Each row is followed by roughly how far along a hidden order it lies, from 0 to 10. A new part has a new order.
[-1  5 -8 -5  3  2  1  0  7 -1  5 -1 -7 -5  9  1  5 -6  5 -6 -6  9  9 11
 -5 -2  4 17  0 -6  3 -1 -7  5 -4  2 -6  9 -3 -3 -2 -2  3 -9  6 -1  2  3
  0 -6] | 8
[  9  -1   4   7   1  -1  -2  -1  -9   7   1  -3  -4  -2  17   7   9  -2
  10  -2  -2  -1  -3  23  -1   1  -3   8   7  -1   2  -4  -6   3  17   3
   9   0  -3  -4   8  -4   3 -12  -6  -2  15   2  -2  -3] | 4
[-20   0  -2   9 -11  -7  -1  -5  12  -1  -2   3   0  -5   2  -9 -25  -1
  -1  48  10 -10   5  13  -3   3  -4 -35 -12  -3  -6   5   9  -5   2  -8
  14   8   2   3   8  -1 -11  10   1   0  -8 -16   0   2] | 2
[-11  15 -12  -8  -1   1   1  -2  17  -2   5   1   2 -12   0  -2   2  -8
   9   2  -1   8  13  20  -7   1   3  11  -5  -8  -2   2  -5   1 -15  -1
   6  14  -1  -1   3  -3   6  -4  11  -1   2  -5   1  -6] | 9
[ -9   6  -3   2  -2  -1   0   0   6  -5   6   2  -6 -11   0  -1   5  -8
   7  12   3   0   8  -4  -5   3   6   5 -14  -9  -2   5   3   2 -17  -2
  -3  10  -1  -4   4  -1  -6  -3   7  -3  -3  -1   1   2] | 3
[  0  -8   4 -10  -1   0  -1   3   4   0   0  -2  -5   2   8   3   6   0
 -10  -8  -1   1  -7  -3  -1  -2  -1  -2   8   1   4  -1  -2   3   2  -1
  -8  -3  -2  -2  -2  -5  -7   4 -13  -1   0  -2   0  -1] | 5
[ -8   7  -6  -3   0  -1   1  -1  10  -4   5   1  -3  -9   5  -2 -11 -13
   1   8  -1   2   9   4  -3   1   3   2  -8  -7  -1   5  -1   0 -14  -1
  -3   8  -1  -1   0   0   0  -3   8  -1  -3  -1   1  -2] | 6
[  4 -11   2  -3   1   1  -1   2  -1   2   0  -2  -6   1   7   2   1  -1
  -6  12  -5  -5  -4  13  -3  -1   1  -4   6   3   2  -2  -2   4  16   1
 -12   1  -1  -2   0  -6  -6   5  -6  -2   2   5   0  -2] | 4
[ 0  7 -8 -2  1  0  1 -1 11  4  2 -2  1 -3 14  3  2 -2  8 -1 -3 10  5 22
 -2 -4 -7 17  5 -5  1 -4 -8  1  0 -2  4  4 -2 -2 -1 -2 16 -8  1  0  4 -3
 -1 -7] | 9
[ -2   0   1  12  -4  -4  -3  -3   5   7  -5  -1   5  -4  13   0  -6  -1
   8  25   5  -8   1  40  -1   1 -13  -9   3  -1  -4  -5  -3  -3  14  -6
  19   0   0  -2   7  -4  12  -8  -7  -1   8 -12  -2  -1] | 4
[ -8  -6   4  16  -6  -5  -3  -2  -1   7  -6   0   0  -4  12  -3  -9  -2
   9  42   5 -15   1  44  -3   5 -10 -24  -2  -1  -6  -2   4  -1  26  -5
  10   1   0  -1  11  -7   1   0  -6  -2   5 -14  -2   1] | 1
[  4  -8   1 -13   4   3  -1   3   5   1   4  -2  -8  -2  17   6  10  -3
 -10  -1  -6   0  -3   3  -2  -3   2  14   7   0   5  -1  -7   5   7   4
 -19   0  -3  -4  -1  -6  -6   1  -9  -3   7  13  -1  -4] | 6
[ 10   9  -4   0   5   1   0  -2  -6   6   1  -2  -6  -2  12   3   3  -3
   9 -11  -5   5   4  24  -1  -2  -3  19   7  -2   2  -6 -13   2   9   4
   5   3  -2  -4  -1  -1   9 -19   4  -2  12  11  -1  -5] | 7
[  1   5   2   5   4  -2   0   2   1  -2   6   2 -10  -9   2   2   2 -11
   2   3  -4   0   9  15  -3   2   8   9  -8  -6  -1   5  -5   3  -8   2
  -8   5  -2  -4   3  -1   7 -12   6  -2   1  13   2  -1] | 3
[-13   5  -8  -9  -2   3   0  -1  19  -2   5   0   6  -8   5  -2   7  -4
   4   4   2   5   5   3  -5   1  -1   6  -6  -7   0   2   1   0 -20  -3
   2  11  -1  -1   2  -2   6   4   6  -2  -3 -15   0  -4] | 7
[ 12 -13   7   2   2   1  -1   3 -20   0   2  -1 -17   1   5   4   3  -4
  -7  -3  -7 -10  -9  -8   0   4   8  -9   3   4   5   1  -4   6  18   7
 -21  -3  -3  -2   1  -3 -23  -7  -8  -2   4  14   0   1] | 1
[ 11 -15  10  10  -1  -2  -3   0 -12   2  -1  -3  -5   4  14  -1  -8  -1
  -4  12  -4 -15 -12   2   3   1  -3 -19   2   5   3  -2   3   2  25   1
 -16  -8  -2  -1  -1  -2 -16  -2 -12   0   1  -7  -1   0] | 1
[  1  13  -9  -2   3   2   2  -2  10   4   3  -2  -2  -3  14   1   1  -1
  13  -9  -5  13   8  18  -3  -3  -3  22   5  -8   1  -5 -12   3   3   1
   3   6  -2  -3   0  -2   9 -18   6   0   4  -2   0  -7] | 10
[-10  12  -9   2   0   0   1  -2  14  -2   5   1  -2 -10   3  -1  -2  -9
   7   5  -2   6  13  15  -6   2   2  12  -5  -8  -1   4  -6   1 -12  -1
   4  11  -2  -1   1   0   9  -9  11  -1  -1  -2   1  -5] | 8
[ 10   5  -5  -3   7   1   1  -1  -8   0   7  -1 -15  -2   4   4  -2  -7
   1 -11 -10  10   5  -2   0   1  11  17   2  -3   5   1 -16   5   3   9
 -13   4  -4  -3  -3   3  -6 -20  10  -1   4  23   1  -4] | 7
[ -9   9  -7   6   0  -4   1  -2  10  -5   5   3  -4  -9  -1  -4 -17  -8
  -1  26   0   1  13   8  -4   0   5  -3 -10  -5  -6   6  -4  -1  -9  -3
   0   7  -1   0  -2   3   5  -7  13   0  -3   9   1  -2] | 5
[-5  0 -4 -1  0 -1  0  0 11 -1  4  0 -3 -6 12  0 -3 -8  0 15 -1 -2  8 17
 -4 -1  1  4 -4 -4  0  1 -4  1 -3 -1 -6  2 -1 -2 -1 -2  5  1  4 -2  0  1
  0 -3] | 6
[  7   3   1   3   0  -4  -3  -2  -1   6   0  -1  -9  -2  20   3  -7  -4
   6   2  -2   0   3  29   1  -3  -7   7   5  -2   1  -3 -10  -1  20  -1
  14   0  -3  -5   1   0   4 -16  -5  -1  12   3  -2  -2] | 5
[ 11   2   5  13   0  -8  -1  -3 -14   7  -3   0 -13   0  11  -1 -21  -4
   8  13  -2  -9   2  36   0  -1  -1 -15   4   2  -2  -4  -5   0  20   1
  16   1  -1  -3   0  -1  -8 -11   3   0  10  12  -1   0] | 2
[  3  -3  11  17  -2  -6  -2  -1 -17   3   1   1 -17  -8   4   2  -1  -9
   6  27   1 -15   5  40  -5   8   8 -17  -5   0  -3   6   1   5  21   4
  -7   6  -2  -4  14  -6 -21  -5  -1  -4  11  19   0   3] | 0
[ -4   9 -13   0   2   0   2  -2  19   0   3  -1   3   0   9  -1 -14  -3
   3   8  -5  12   7  14  -2  -5  -2  35   1  -5   1  -4 -11   0   0  -2
   6   5  -1   0  -6   1  16 -11   7   2   0  -1   0  -8] | 10
[  5   2   8  14  -1  -8  -2  -1 -18   5  -3   2  -9  -2   0  -1 -16  -4
   6  23   2 -11   5  28   1   3   3 -21  -4   0  -3   1  -1  -2  13   1
  15  -2   0  -1   7   0  -6  -9   1  -1   5   7   0   3] | 0
[ 12   0   4   5   2  -4  -2  -1 -12   6   0  -1  -7  -1  14   3  -5  -2
   6   2  -3  -2   1  22   1  -1  -2   3   6   0   1  -5  -8   1   8   2
  11  -2  -2  -4   0  -1   2 -15  -4  -1  12   9  -2  -1] | 4
[-10   6  -6  18   0  -8   0  -4  11   1   0   3  -3  -5  -3  -6 -30  -8
   7  49  -1  -4  15  35   0  -2  -2 -12 -13  -4  -7   2  -6  -4  10  -5
  -1   2   1   0   2   2  12  -6  13   2  -4   3   0  -3] | 4
[-15   6  -8  -1  -3   1   1  -3  17  -2   3   2   3  -7   3  -5  -9  -6
   3  27   2   0   9   7  -4   2  -3  -4 -11  -6  -3   4   2  -1  -7  -4
  -1   9   0   0   3  -1  -2   3   7  -2  -5 -12   1  -3] | 6
[ 6  0  1 11  1 -3 -2 -3  1 10 -2 -2  4 -2 16  3 -2 -2 12 17  0  0  0 40
 -1  0 -8  5  5 -1 -1 -8 -4  0 18  0 13  0 -1 -3  7 -4 11 -7 -2 -2 15  1
 -3 -4] | 4
[ -3  -3   9   8  -3  -7  -2   1  -3   2  -2   1  -5  -3   3   0 -12  -4
  -1  25   3 -12   5  16  -2   4   0 -23  -4   1  -2   3   1   0  13  -4
   3   0   0  -1   6  -3  -4   1  -4  -1  -1   2   0   2] | 2
[ -9  12 -10   2   1   0   1  -2  12  -3   6   1  -4  -9  -2  -1  -5  -8
   3  14  -3   5  14  19  -6   2   6   9  -8  -7  -2   5  -5   1  -8   0
  -2  10  -1  -1   0   0   7  -6  14  -1   0   6   1  -5] | 8
[  8  -8   6  15  -2  -6  -2  -2 -12   4  -3   0  -9   1  13  -1 -18  -2
   1  30   0 -13  -4  24   1   0  -2 -22   3   5   0  -4  -4   1  29   1
   1   0  -1  -1   3  -2 -12  -6  -3  -1   7   5  -1  -1] | 2
